Here is a tiny trained network, its code and every weight. The questions are about switching its units off for an input and a class, where a switched-off unit gives its printed mean instead of its output.

import numpy as np


def w(rows, s, z=0):
    codes = np.array(rows[::2]) - 128.0
    scale = np.full(codes.shape[1], s)
    scale[-1] = z or s
    return codes * scale


def norm(h):
    return h / np.sqrt((h * h).mean(-1, keepdims=True) + 1e-5)


def f(y):
    return y / 2 * (1 + np.tanh(0.7978845608 * (y + 0.044715 * y**3)))


def log_softmax(a):
    a = a - a.max(-1, keepdims=True)
    return a - np.log(np.exp(a).sum(-1, keepdims=True))


def net(x, mask):
    res = np.array(x, float).reshape(1, 7) / 4 @ E
    u = 0
    for l in range(2):
        y = f(norm(res) @ A[l][:, :-1].T + A[l][:, -1])
        res = res + np.where(mask[u : u + 4], y, B[l][:, -1]) @ B[l][:, :-1]
        u += 4
    return log_softmax(norm(res)[-1] @ U[:, :-1].T + U[:, -1])


A, B = {}, {}
E = w([
[153,50,145,23,138,129,91,176],'x0',
[118,103,80,191,85,96,177,88],'x1',
[236,209,153,142,95,101,25,182],'x2',
[197,61,4,149,21,24,130,135],'x3',
[115,223,147,191,142,121,154,66],'x4',
[46,154,213,111,220,226,146,104],'x5',
[137,205,137,216,118,109,148,84],'x6',
],0.0027)
A[0] = w([
[168,126,177,22,144,153,26,206,31],'L0N1',
[240,144,50,198,48,26,104,137,56],'L0N2',
[158,118,154,66,121,149,84,162,15],'L0N3',
[92,252,195,202,148,166,154,89,4],'L0N4',
],0.0035,0.0023)
B[0] = w([
[207,129,191,67,150,151,71,197,181],'L0N1',
[170,177,45,213,32,42,87,173,252],'L0N2',
[152,140,164,124,137,134,138,156,125],'L0N3',
[95,252,177,198,227,153,130,80,165],'L0N4',
],0.0044,0.0036)
A[1] = w([
[93,253,183,205,186,159,134,73,28],'L1N1',
[193,111,206,46,142,144,70,191,4],'L1N2',
[76,124,186,80,205,185,136,117,80],'L1N3',
[47,9,95,92,125,135,208,109,27],'L1N4',
],0.0046,0.0022)
B[1] = w([
[63,240,199,200,242,138,214,113,253],'L1N1',
[138,114,176,56,182,170,139,174,221],'L1N2',
[209,152,59,164,63,33,104,133,214],'L1N3',
[58,38,104,117,120,219,129,3,191],'L1N4',
],0.0053,0.0027)
U = w([
[180,140,53,194,1,40,108,156,165],'0',
[68,23,92,111,110,178,148,45,7],'1',
[175,105,187,35,170,163,86,208,129],'2',
[85,228,174,200,210,143,169,98,210],'3',
],0.0097,0.0011)

Each question gives the input, the list of numbers given to net, and the class t.
The units are the neurons (one row each of A and B). Each row of codes is followed by its name. A weight is (code - 128) times the scale printed after its matrix; where a second scale follows, it is the last column's (A, B and U).
mask holds one flag per neuron, layer by layer. A switched-off neuron (its flag False) gives its mean, the last column of its row in B, instead of its output. The means were averaged over made-up inputs and are rounded, as every weight is.
A unit's drop is (log p(t) with every unit on - log p(t) with that unit switched off) / (log p(t) with every unit on - log p(t) with every unit switched off).
The circuit of an input: a set's keep is (log p(t) with only the set's units on - log p(t) with every unit switched off) / (log p(t) with every unit on - log p(t) with every unit switched off). Starting from all 8 units, units are removed one at a time, each time the one whose removal leaves the highest keep (on an exact tie, the one counted first), for as long as the keep stays at least 0.8.
units of the circuit, in order: the units of the circuit, biggest drop first
unit that matters most: the unit with the biggest drop
k most important neurons: the k neurons with the biggest drops, biggest first
top k neurons in layer l: the k neurons of layer l with the biggest drops, biggest first
drop of u: that unit's drop, to one decimal
input [-8,-6,-7,-4,-3,3,-8], class 1: unit that matters most : L1N4
input [8,-2,-3,5,5,-2,-5], class 1: units of the circuit, in order : (L1N4, L0N2)
input [6,-1,7,2,-5,2,8], class 2: top 2 neurons in layer 1 : (L1N2, L1N3)
input [3,-3,-3,5,6,-1,-8], class 1: units of the circuit, in order : (L1N4, L0N2)
input [-8,5,-5,3,-4,4,1], class 1: units of the circuit, in order : (L1N4, L0N2)
input [0,7,-8,6,-7,-5,-2], class 1: 2 most important neurons : (L1N4, L1N3)
input [-5,-2,-5,3,-8,-4,-3], class 1: top 2 neurons in layer 1 : (L1N4, L1N3)
input [6,4,-1,-1,-1,-6,-6], class 2: top 2 neurons in layer 1 : (L1N3, L1N2)
input [2,-1,8,-1,3,-5,-7], class 2: 2 most important neurons : (L0N1, L1N2)
input [-1,-3,-4,3,-8,0,8], class 1: top 2 neurons in layer 0 : (L0N1, L0N4)
input [-5,-3,0,6,-1,8,-6], class 1: 2 most important neurons : (L1N4, L0N4)
input [6,8,4,0,-8,0,1], class 2: top 2 neurons in layer 1 : (L1N3, L1N2)
input [5,-5,-7,4,1,8,6], class 1: drop of L0N4 : 0.1
